Each row is followed by its class.
[ 389  179 -488  301  175  280  406  221  212  187 -150  334   62   28
  289 -105  223 -404 -256   63 -422 -400   19  328 -176  372    4 -123
  258  142  151  112   -9  184  236  214] : (146)
[ 563  134 -120  -63 -310 -386  270   83   -3  -30 -365  290  130  171
  138 -235 -243   -2   43  120 -426  418  -94  323  167 -244   67 -274
  283  155   -9  -72  154  -40  341  -56] : (18)
[ 310  -99  326   86 -251 -214  185  266  180  103   44  -49  292  865
   67 -468 -223 -182  -48   31  -59  357  499  570  127   29  702 -367
  255  216   97 -221 -228 -301 -113 -295] : (103)
[ 482  343 -421  -73 -154 -236  164 -260  -44  -34 -392  348  133  116
  191 -133  286 -311  243  288 -384  495 -156  107  150 -104  -56 -191
  339  340  227   96  237  431  740  169] : (18)
[ 292 -138  -32   86 -332 -722  151  -63  -73  -62 -229  271  156  161
  131 -340  -30  106   99  118 -492  300  142  221  220 -297   62 -262
  300  239  -84 -202  179    5  353   91] : (144)
[ 726  262 -350  208 -340  285  261   34   68  196  -94   54 -248  -95
  178 -257   41 -331  -32 -145   -6   70 -104 -197  -85  390 -455  247
   99 -111 -255  -46  288  106   67   40] : (169)
[ 615   50 -162  -20 -375 -619  192   90 -216 -163 -542  509  307  263
  -46 -274 -115  -67  163  111 -453  285 -168  -17  226 -524  176 -296
  274  219  160  -16  230   29  453  169] : (153)
[ 553  171 -122  -37 -310 -198  209  221  -26   24 -393  212  153  235
  127 -148 -320  -46   62  -26 -445  452  -54  415  159 -241  183 -298
  355  119  -66  -84  -12 -143  334  -90] : (69)
[ 563   38   65   49 -646 -407  160  231  -28  -45 -272   97   78  366
 -216 -131 -188  -50  324   35 -249  163  -68  -77   98 -208   95  -59
  453  196  -11 -107  110   92  145 -111] : (169)
[ 378  155 -544  121   60  -38  259    3   76   52  -72  269   34   49
  129 -220  263 -399 -111   30 -467 -116  -67  261 -128  166  -61  -76
  353  228  106   98  189  189  267  152] : (40)
[ 660  -23   11   49 -615 -531  241  237  -57  198 -419  146  -18  194
  -13 -180 -231   14  203   56 -334  297  -51    9  149 -288  163 -193
  449  189 -110 -241   81   11  198 -178] : (144)
[ 511  -17  117  110 -676 -321  120  248  -71  178 -132   52  270  131
  -96 -358 -314  -51  311   35 -349  552   10   39   98 -302  128 -139
  425  113 -113  -70  157  180   95  -33] : (18)
[ 690  265 -488  245 -121  -26  198   32  -58  280 -364  329  -41   74
  317 -219  204 -472 -123  -78 -228  128   79  210   -5  127   -7 -171
  446  186  138  -14  138   47  429  142] : (40)
[ 535  246 -387   81  -74 -229  125   56   58   76 -251  258   45   25
  194 -279  266 -239  -90  160 -485  118    5  152   -1   58   46 -144
  181  231  149   25   90  110  506  136] : (169)
[ 552  235 -607  144 -119 -128  316  124   28  233  -49  227   19  151
   83 -266  286 -390  -17   55 -492  -20 -175  319  -15  198   46 -207
  368  240  103   40  188   13  251   54] : (144)
[ 738   -3  -66   14 -584 -592   41   43 -137  111 -548  288   14  142
   72 -295 -232 -122  163   31 -457  482   57   15   62 -546   28 -208
  591  152  -61 -250  126   55  372   -9] : (144)
[ 359   45 -488  128  -42 -357  220  -32  -78   48 -261  286   54  -35
  294 -182  308 -348 -114  255 -327  152   27   -3   96   10  -28 -267
  188  248  121   15  251   80  447  134] : (117)
[ 482  -34 -102   93 -503 -496  299  234 -127  104 -288  272  284  293
   13 -321 -290 -105  140   38 -538  465  -81  180  192 -451  149 -279
  397  180  -46 -142  180   41  219   26] : (153)
[ 584   -6 -104    7 -443 -611  100   88  -59  -22 -412  336  231  114
   -7 -299 -271  -46  245  200 -495  597   15  142  112 -430  221 -249
  697  274  -22  -69  145  197  351  -73] : (69)
[  68 -459   67   95 -395 -740   70 -103  -38   70 -180  331 -204 -341
  243  -63 -457  374   80   44 -700  307  110  295  134 -451  -41 -188
  599  217 -497 -394  -75  -75  118  -51] : (144)
[ 491 -196   40   55 -579 -551  151  125  -55   65 -128  147  141  152
  -28 -340 -194  -81  205  142 -458  381   76   82   67 -426  168 -235
  382  174 -157 -204  134    9   45 -116] : (69)
[ 546  -21 -142  152 -498 -451  283  223  -59  120 -323  155  184  225
   66 -391 -267  -92   85   87 -380  376  -14  202  172 -289  107 -273
  394  225  -57 -195  183  -25  199  -96] : (40)
[ 773  241 -358  139 -130  -33  187  127  -49   88 -425  468    2   96
  331 -321  277 -431 -123   25 -256  288   69  153  -87  228   89  -66
  323  137  100  140  177  251  534  278] : (69)
[ 579   89   21  247 -640 -354  315  245   13  158 -123   66  109  238
   47 -235 -214 -140  185   73 -431  235   38   79   49 -220   46 -172
  328  139  -82 -193  207  -15   82 -156] : (117)
[ 654  205   58 -169 -342  -24  156  115  198  100 -708  539   81  149
  -13  -12 -481 -142  352  164 -502  192 -374   71 -128 -197  167 -192
  675  388  270  263 -152  451  365   74] : (18)
[ 612   44 -162  -13 -604 -679  115    9  -12   46 -312  344   93  118
  -78 -559 -343   41  193   68 -736  441 -128  208   96 -460  163 -262
  580  351 -257 -154  183  -78  245  -96] : (40)
[ 383   91   72   72 -555 -223  245  309   50   69 -156   54  222  337
  -21 -309 -293   -8   78   76 -333  417   51  420  185 -222  179 -228
  362  204  -53 -112   -6  -28   93 -127] : (153)
[ 592  213 -477   75    5   -6  248   59   68   88 -162  368  103  114
  158 -178  178 -473  -57   88 -482   12  -88  249  -85  127  136 -189
  392  202  202  113   90  107  304  114] : (103)
[ 630  248 -408   -2 -325 -119  205   84   34  265 -231  219   16   73
  104 -219  267 -442   84  174 -371  301 -126   90   -3   22   69 -168
  512  285  164   80  127  338  379   52] : (117)
[ 521  375 -521  126  -75  -74  224 -113   43  -17 -141  191   88  138
  177 -148  354 -507   43  175 -396   56  -60  249  -70  102 -107 -107
  372  271  182  113  271  248  397   72] : (103)
[ 476  -85   51  -87 -630 -509  124  183  -63  116 -248   94  198  253
  -56 -358 -311   61  171  131 -373  692  -35  132  266 -397  188 -242
  362  221 -165 -228   40   22  173 -113] : (169)
[ 781  384 -414 -113   38  131  135   45  241   38 -311  376   18  101
   81 -106  213 -654  -58  231 -249 -110  -44   16 -275  326   40  -83
  419  237  502  294   88  265  418   91] : (153)
[ 441  -38   55 -113 -478 -464  -19   58  -29  -21 -276  226  228  123
  -44 -325 -349  -47   75  272 -369  622  -60  -54   93 -472   71 -142
  305  207  -52 -181   94  115  154  -61] : (153)
[ 628    0   21  273 -694 -404  246  344 -157  213 -345  138   88  198
   -6 -278 -140    3  220   52 -368  273    6    5   46 -389   41 -101
  292  120  -72 -184  114  135  149    6] : (144)
[ -90 -403 -119 -361  215 -421  116 -258  130 -448 -571  868  -96 -482
  217  365 -234  270 -204   65 -718   19 -122   90   55 -227 -372 -101
  899   86 -141  266  -61  464  460  552] : (18)
[ 664  192  -72  -97 -519 -599  356  -87 -181 -126 -500  520  153  196
  128  -80 -121  -34  250  193 -400  422  -72    5  236 -422    3 -256
  365  108  -17   44  251  103  578  186] : (146)
[ 691    0 -482   56 -233 -506   54 -153 -135 -125 -454  441 -139 -195
  192  -86  162 -107  217   94 -407  197    6   -7   75 -268   34 -214
  646  196 -271 -117  160  -19  594   58] : (153)
[ 371  261 -245  303  -39  -48  149   20   23   86  -72  259   89   63
  145 -159  -77 -293   67  163 -441  171 -132  199 -118  -91  163  -83
  221  211  166    5  122   95  176  -15] : (169)
[ 358  -66 -155  299 -721 -580   14  157 -125  -72 -466  118 -195  456
 -101 -139  -46   39  431   21 -361  342  234  139   24 -513  -49  -25
  861  355 -166 -288   23  204  302 -168] : (153)
[ 665   79 -146   -6 -380 -454  192  200  -35   29 -401  286  208  167
   28 -360 -242  -42   74   76 -407  391  -45  218  116 -205  183 -284
  369  158   28 -126  273  -68  309  -90] : (103)
[ 437 -133 -481   81 -178 -468  -17  -54  -79 -119   22  246  -81 -311
   72  -54  367 -188  104   56 -718  114  109   -3  -99 -173  -80 -138
  487   90 -140    7  326   32  314  116] : (117)
[ 133  171 -162  139 -431 -587  221  -33  -78 -105 -232  317  246  508
    1 -238 -215  -13  186  298 -372  636  114  279  256 -400  -18 -184
  697  260   77 -106  115  204  372   16] : (146)
[ 570   96  212  434 -695  -65  205  357  -65  364 -138   48  117  349
   39 -210 -318  -97  257 -211 -269   56  266  210  -23 -197  134  -81
  218   70  -44 -370  -89  -92   58 -114] : (69)
[ 755  126   27   16 -360 -748  -91  -50 -123 -157 -452  445  217  144
   29 -347  106 -192  157  239 -209  545  160  -78   39 -295  263 -168
  639  178  239    8  384  276  562  115] : (18)
[ 525  260 -323   28  118 -142   -6   98   89   80 -258  376   24  -45
  174 -181    9 -346 -203  133 -474  113 -114  206  -75  142  352 -171
  272  279  236   74  -19  -38  329  -35] : (69)
[ 445  112 -800  278 -209  -56  331  370 -289  635 -270   43 -195 -152
  233 -386   76 -147 -252 -119 -433  238 -351  183  135 -200 -133 -252
  -89   14 -256 -179   96 -312   67  -14] : (144)
[  23 -127 -401  114  264 -287   91  -57    7 -375   -3  289   14 -114
  202  122  221 -163 -152  220 -512   -7 -143  351    0   13  113  -59
  395  269  -75  -77  121  159  271   80] : (169)
[ 492  137 -460  -53   64 -313   42 -216   94   45 -122  347  162 -285
   45 -218  148 -279   55  166 -573  150 -164   26 -110   24   26 -111
  460  297   27   91  363  308  367   95] : (169)
[ 395   74 -376 -195  247   -5  322  -39  111  -15 -224  393  144   72
  258 -139  240 -360 -135  238 -207  283 -176  127   64  326  269 -176
  292  194   65  214   96  328  398  172] : (103)
[ 373  232 -101  -58 -322 -442  129 -169  -21  -82 -560  273  133   -4
  230   44 -445 -280   61  350 -304  470 -357  -14  100 -344 -342 -193
  345  296  156 -137  464  194  391  -74] : (153)
[ 369   55 -556  300 -216 -232  216  169 -200  145 -217  247 -221  -63
   48   16  171 -254  126   64 -391  -59 -191 -116  -88  -90   62  -43
  331  163 -158  -22  196   38  199  -18] : (146)
[ 412  -51  -30  237 -553 -284  234  419   22  243 -291  173   74  331
   49 -305 -142  -70  117  -20 -346  267  147  333   35 -124  111 -150
  668  234  -35 -105  -46  213  192   44] : (153)
[ 688   49  -25  122 -557 -530  314  165  -92   21 -248  165  314  171
  124 -474 -205  112   77  213 -384  430   19  243  304 -380   94 -309
  -26  158 -112 -282  173 -137  253  -96] : (18)
[ 711   34   -2   39 -638 -656   37   -4 -126 -172 -401  260   24  139
  -73 -178 -220 -127  264   32 -469  160 -160  116   65 -572   79 -203
  631  231  -57 -170  267  -46  147 -129] : (103)
[ 546    3  -73  109 -562 -427  232  169 -138   30 -363  230  181  217
  -15 -179 -167 -122  213   55 -294  328  -51  186  152 -395  123 -203
  572  278  -74  -67  147  163  186  -20] : (153)
[ 603   24 -627  234  -90 -256  134  233   -6  285 -146  114 -181 -250
  241 -389  483 -240 -212  -29 -449  -97   77  152  -93  150  -25 -212
  203  116 -185   56  238 -151  225   84] : (153)
[ 678  152 -366  135  -78 -245   82   17  -37   93 -336  289   80  -96
  188 -285  172 -239  -33  153 -326  107 -104  -60   23  -25  106 -122
  102  248  118  -38  154  102  386   64] : (40)
[ 490 -299 -139  694 -435 -751  -58   79 -545  228 -361  294 -277 -193
  217 -261 -414  273  309 -367  292  306  356  103  159 -440   36 -107
  802 -113 -255 -438  271 -397   84 -138] : (40)
[ 794  124  -56 -130 -409 -524  132 -159 -104 -175 -337  343  372  -43
   48 -342 -456 -193   76  208 -508  577 -293 -199  165 -503  -86 -166
   -1   49  -10 -287  533   -7  311  -58] : (18)
[ 301  133 -453  154  -35    4  362  110  162  208 -131  186   30  -23
  158 -132  122 -329  -86  144 -538   35  -73  218  -41  124   29 -197
  380  255   77  113  101  183  228   32] : (40)
[ 255   18   89   19 -566 -256  162  398   43  298 -262  -83  218  392
  -36 -324  -90  205  110   87 -439  543  104  390  335 -229  270 -332
  158  307   32  -83 -239   32  185  -73] : (144)
[ 850  243 -468   66  -66 -146   70 -136   32  -73 -368  449   82 -173
  118 -284  274 -495   25  205 -430  -19 -196  -44 -202  -16    9  -88
  389  305  141  219  324  332  364  167] : (18)
[ 404 -180   72  297 -693 -454  129  693 -236  232 -607  211 -134  456
  -51   61 -370  113  224 -224 -314  257  -74  107  247 -455  342 -314
  781   45  -72 -247 -249 -237  159  -76] : (69)
[ 710  -51 -125  103 -704 -636  129  164  -95  215 -384  156   -5   40
    9 -343 -303   58  212   45 -488  481   17    8  118 -465  -36 -219
  508  146 -283 -332  207  -61  215 -189] : (18)
[ 549   47   45  -12 -391 -364  274   -3  109   52 -206  265  301  135
   67 -319 -339 -201   45  211 -624  326  -68  372   42 -347  181 -298
  366  320   78 -108  175  111   94  -89] : (144)
[ 452  454 -574  191  165   38  244   91   -8   19  -95  323  161  486
  108 -229  273 -407    4   31 -358   54  -73  226   30  110  234 -217
  128   81  288   61   46 -177  477  118] : (153)
[ 615   -3   57    1 -672 -441  155  154  -43  130 -221  -77  181  -71
  -62 -280 -231   87  210   77 -392  478   39  -40  140 -411   -8 -125
  167   93 -313 -257  253   68  101 -239] : (69)
[ 629  140  199 -134 -377 -454  -67  122 -118  -80 -495  312  234  208
  -99 -110 -398  -59  108   61 -205  431 -199  -49  162 -330  348 -115
  292  242  198  -79   84   76  252 -103] : (18)
[ 633   70 -657   55  145 -541  210 -258  -82 -213 -499  553  -62 -434
  377    6  247   -5 -182  231 -656 -244  -28   62   56 -242 -216 -314
  116  144 -158 -171  213 -248  667  153] : (144)
[ 416  261 -640  -43   46  179  286  112  161  278 -274  291  -65  175
  135 -166  286 -436 -226  128 -383 -100 -212  250  -98  306  -52 -233
  211  345  213  176    7   63  266  107] : (40)
[ 292   14   53 -108 -170 -452   59  212  -66   42  -78  222  294  459
   92 -441 -231  -16  -63    7 -380  682  313  550  209 -327  533 -406
  363  -26  137  -42 -116 -277  297   40] : (146)
[ 852   21  -63  -27 -614 -506  114   62  -77  -85 -351  313  126  116
  -45 -234 -189 -143  191   91 -375  418  -30  -54   75 -309   31 -102
  547  122  -93 -206  307   93  244  -76] : (103)
